Here is a tiny trained network, its code and every weight. The questions are about switching its units off for an input and a class, where a switched-off unit gives its printed mean instead of its output.

import numpy as np


def w(rows, s, z=0):
    codes = np.array(rows[::2]) - 128.0
    scale = np.full(codes.shape[1], s)
    scale[-1] = z or s
    return codes * scale


def norm(h):
    return h / np.sqrt((h * h).mean(-1, keepdims=True) + 1e-5)


def f(y):
    return np.maximum(y, 0)


def log_softmax(a):
    a = a - a.max(-1, keepdims=True)
    return a - np.log(np.exp(a).sum(-1, keepdims=True))


def net(x, mask):
    res = np.array(x, float).reshape(1, 8) / 4 @ E
    u = 0
    for l in range(4):
        y = f(norm(res) @ A[l][:, :-1].T + A[l][:, -1])
        res = res + np.where(mask[u : u + 8], y, B[l][:, -1]) @ B[l][:, :-1]
        u += 8
    return log_softmax(norm(res)[-1] @ U[:, :-1].T + U[:, -1])


A, B = {}, {}
E = w([
[63,139,118,33,146,100,182,105,142,144,108,116],'x0',
[145,133,225,93,22,2,128,122,36,192,186,126],'x1',
[127,126,133,125,127,128,125,129,126,132,119,122],'x2',
[122,114,111,77,130,204,86,75,132,189,185,114],'x3',
[102,198,250,134,206,152,116,91,93,57,146,111],'x4',
[186,204,95,125,98,139,130,107,116,116,109,127],'x5',
[34,124,138,116,29,216,110,131,53,125,20,183],'x6',
[90,147,92,72,88,105,66,184,152,35,194,103],'x7',
],0.002)
A[0] = w([
[76,149,116,82,94,146,33,215,154,59,196,96,56],'L0N1',
[100,112,127,103,78,162,118,105,105,70,118,128,74],'L0N2',
[126,180,221,122,204,144,82,93,81,64,145,139,79],'L0N3',
[182,76,134,163,124,214,2,104,88,159,200,144,136],'L0N4',
[108,81,133,59,121,129,87,156,107,81,139,108,128],'L0N5',
[195,231,77,129,79,136,136,68,112,109,115,120,105],'L0N6',
[132,93,119,139,79,101,176,119,124,131,176,126,87],'L0N7',
[140,179,189,108,46,92,138,136,81,171,176,96,2],'L0N8',
],0.0037,0.0024)
B[0] = w([
[168,161,66,148,66,45,131,16,167,110,64,149,230],'L0N1',
[79,154,123,148,115,89,115,140,106,206,120,185,176],'L0N2',
[66,77,26,162,126,109,119,143,54,129,127,33,255],'L0N3',
[101,169,172,64,95,89,253,165,178,115,73,93,253],'L0N4',
[134,183,122,195,80,117,168,59,151,104,155,136,193],'L0N5',
[27,23,186,131,111,117,170,158,200,143,183,94,213],'L0N6',
[156,114,159,114,168,142,59,155,67,92,92,113,171],'L0N7',
[171,76,182,56,141,119,62,117,85,119,139,169,224],'L0N8',
],0.0037,0.0024)
A[1] = w([
[163,149,120,254,93,96,125,207,120,86,126,127,95],'L1N1',
[134,153,107,119,181,231,103,155,164,107,147,142,39],'L1N2',
[199,151,125,72,176,121,114,73,181,162,246,47,118],'L1N3',
[121,87,173,164,171,172,185,67,98,248,59,118,123],'L1N4',
[137,140,169,104,106,121,107,161,97,143,174,132,5],'L1N5',
[129,138,165,160,54,71,172,79,100,172,147,75,213],'L1N6',
[8,155,115,121,68,103,165,116,83,135,91,180,191],'L1N7',
[81,134,98,102,179,159,166,162,166,121,82,169,148],'L1N8',
],0.003,0.0016)
B[1] = w([
[93,153,150,90,173,95,230,187,146,125,130,114,179],'L1N1',
[152,16,187,17,123,124,85,75,120,93,103,196,148],'L1N2',
[79,175,143,195,221,87,124,206,136,150,158,173,200],'L1N3',
[127,188,100,188,24,5,117,40,160,30,149,127,215],'L1N4',
[150,29,130,76,127,149,129,67,81,107,119,195,144],'L1N5',
[106,38,117,100,210,188,75,110,163,53,106,152,253],'L1N6',
[180,168,166,170,233,155,106,190,197,174,218,97,251],'L1N7',
[198,96,245,77,70,98,51,132,123,95,210,118,188],'L1N8',
],0.0029,0.0036)
A[2] = w([
[176,85,65,104,142,173,156,123,181,116,80,123,115],'L2N1',
[169,93,76,113,184,228,75,120,127,86,89,160,14],'L2N2',
[107,192,107,163,155,126,174,128,169,122,129,97,134],'L2N3',
[72,159,114,4,149,142,180,44,164,186,185,117,77],'L2N4',
[48,191,161,166,30,232,104,125,64,175,86,215,72],'L2N5',
[101,150,109,145,85,86,147,66,127,95,122,113,100],'L2N6',
[93,79,189,147,160,50,170,182,127,69,149,87,251],'L2N7',
[180,59,18,122,71,98,139,200,118,211,137,140,75],'L2N8',
],0.0037,0.0012)
B[2] = w([
[124,130,207,101,117,145,61,147,3,107,119,139,166],'L2N1',
[173,103,205,79,155,67,83,104,117,115,128,140,142],'L2N2',
[157,90,177,107,96,116,124,161,97,128,110,168,173],'L2N3',
[117,141,146,147,38,150,207,200,131,83,35,169,173],'L2N4',
[95,184,52,98,236,47,85,196,191,202,166,147,167],'L2N5',
[170,72,53,139,99,148,107,91,172,154,147,139,162],'L2N6',
[122,129,72,72,54,223,147,154,161,185,78,144,254],'L2N7',
[12,185,140,84,155,170,115,54,35,79,155,17,170],'L2N8',
],0.0037,0.0056)
A[3] = w([
[77,170,117,137,152,153,130,95,55,102,130,20,12],'L3N1',
[135,136,81,137,78,214,73,95,135,125,102,176,85],'L3N2',
[160,111,91,116,216,204,86,118,197,27,63,131,176],'L3N3',
[65,132,153,118,131,137,132,43,189,126,160,119,166],'L3N4',
[154,117,143,211,138,129,168,1,117,208,73,152,49],'L3N5',
[197,134,101,120,222,97,156,152,168,174,175,109,8],'L3N6',
[147,147,81,104,181,73,143,180,184,175,160,84,99],'L3N7',
[93,113,113,63,45,141,185,179,165,135,101,132,213],'L3N8',
],0.0039,0.0013)
B[3] = w([
[95,82,10,109,168,225,164,96,59,117,155,2,155],'L3N1',
[108,116,117,105,205,73,128,122,108,144,173,130,159],'L3N2',
[144,95,190,80,57,74,121,82,51,208,184,141,187],'L3N3',
[219,85,88,204,86,116,165,212,128,127,77,93,164],'L3N4',
[163,193,21,110,65,58,64,97,226,6,216,123,150],'L3N5',
[18,209,94,104,132,128,44,148,127,142,89,170,150],'L3N6',
[48,157,140,169,130,171,69,143,113,184,74,162,170],'L3N7',
[214,132,195,235,228,205,185,105,147,115,143,137,254],'L3N8',
],0.0037,0.006)
U = w([
[156,68,215,16,105,76,47,86,45,146,138,170,187],'0',
[34,201,79,119,184,104,64,188,159,207,108,173,128],'1',
[176,162,13,143,59,45,117,56,188,66,134,128,108],'2',
[74,93,42,101,142,190,151,106,47,120,129,2,52],'3',
[171,133,157,144,119,162,204,167,131,125,92,165,121],'4',
[148,79,145,151,129,175,147,135,159,144,137,134,253],'5',
[171,146,171,123,133,169,173,143,146,128,104,131,36],'6',
],0.0063,0.0013)

Each question gives the input, the list of numbers given to net, and the class t.
The units are the neurons (one row each of A and B). Each row of codes is followed by its name. A weight is (code - 128) times the scale printed after its matrix; where a second scale follows, it is the last column's (A, B and U).
mask holds one flag per neuron, layer by layer. A switched-off neuron (its flag False) gives its mean, the last column of its row in B, instead of its output. The means were averaged over made-up inputs and are rounded, as every weight is.
A unit's drop is (log p(t) with every unit on - log p(t) with that unit switched off) / (log p(t) with every unit on - log p(t) with every unit switched off).
The circuit of an input: a set's keep is (log p(t) with only the set's units on - log p(t) with every unit switched off) / (log p(t) with every unit on - log p(t) with every unit switched off). Starting from the 12 units with the biggest drops (on a tie, the unit counted first), units are removed one at a time, each time the one whose removal leaves the highest keep (on an exact tie, the one counted first), for as long as the keep stays at least 0.8.
circuit, biggest first: the units of the circuit, biggest drop first
unit that matters most: the unit with the biggest drop
k most important neurons: the k neurons with the biggest drops, biggest first
top k neurons in layer l: the k neurons of layer l with the biggest drops, biggest first
input [4,1,-8,6,-2,-1,-3,-3], class 4: unit that matters most -> L2N4
input [-3,-3,2,8,4,-4,-2,-6], class 4: circuit, biggest first -> (L0N4, L2N4)
input [2,-7,-7,6,-7,-6,5,0], class 0: top 2 neurons in layer 0 -> (L0N3, L0N6)
input [6,4,2,2,7,4,-6,3], class 3: circuit, biggest first -> (L0N3, L3N1)
input [-3,-4,0,-5,1,-6,6,-2], class 1: circuit, biggest first -> (L2N5, L1N6)
input [-1,-6,-1,5,-3,-3,1,3], class 0: circuit, biggest first -> (L3N3, L2N2)
input [2,-1,-5,4,0,-7,-3,-7], class 2: circuit, biggest first -> (L1N4, L3N5)
input [-2,-3,0,6,6,4,-7,-6], class 1: circuit, biggest first -> (L3N6, L3N8)
input [7,2,7,8,8,-7,8,3], class 1: circuit, biggest first -> (L2N5, L0N2)
input [4,-7,-5,6,-3,3,4,1], class 0: circuit, biggest first -> (L2N2, L3N3)
input [8,7,-4,1,4,-6,-1,6], class 6: circuit, biggest first -> (L2N4, L3N8, L2N7)
input [-6,-4,0,1,-3,-7,-4,-8], class 2: circuit, biggest first -> (L3N5, L1N4)
input [2,6,-7,-1,8,5,-4,-3], class 3: circuit, biggest first -> (L0N3, L3N1)
input [-3,5,2,3,-3,8,1,3], class 5: circuit, biggest first -> (L0N6, L3N8)
input [6,2,6,1,-4,-3,5,1], class 6: circuit, biggest first -> (L3N8)
input [4,-6,-6,2,-4,6,7,-3], class 1: top 2 neurons in layer 1 -> (L1N6, L1N4)
input [-6,-1,7,4,-2,-6,-6,2], class 1: top 2 neurons in layer 0 -> (L0N6, L0N3)
input [-2,-6,-6,-5,-3,2,8,7], class 1: top 2 neurons in layer 2 -> (L2N5, L2N4)
input [0,6,-8,-6,4,0,-6,7], class 2: 2 most important neurons -> (L0N1, L1N7)
input [-8,0,-7,-4,-4,0,3,-8], class 2: circuit, biggest first -> (L3N5)
input [-8,0,-3,-4,8,-2,8,-2], class 1: top 2 neurons in layer 2 -> (L2N5, L2N8)
input [-5,-7,-6,0,-8,-6,2,-5], class 3: circuit, biggest first -> (L2N8, L1N6)
input [-3,-7,5,-6,1,-1,1,8], class 2: 3 most important neurons -> (L0N1, L1N6, L0N5)
input [-1,-1,2,-1,-5,3,4,4], class 3: 2 most important neurons -> (L2N8, L1N4)
input [5,6,0,-1,2,6,5,7], class 2: 2 most important neurons -> (L0N1, L0N5)
input [-8,-7,4,-2,-7,1,-8,-6], class 1: 4 most important neurons -> (L3N6, L1N6, L1N1, L0N3)
input [-5,3,3,2,-6,-1,-5,-2], class 3: 2 most important neurons -> (L2N8, L1N7)
input [-4,-7,-6,7,-1,-5,-8,-4], class 1: unit that matters most -> L1N3
input [3,-8,7,-5,-5,-8,-8,2], class 0: top 2 neurons in layer 2 -> (L2N1, L2N5)
input [5,-1,-4,6,0,6,0,-7], class 2: 3 most important neurons -> (L1N4, L3N5, L0N4)
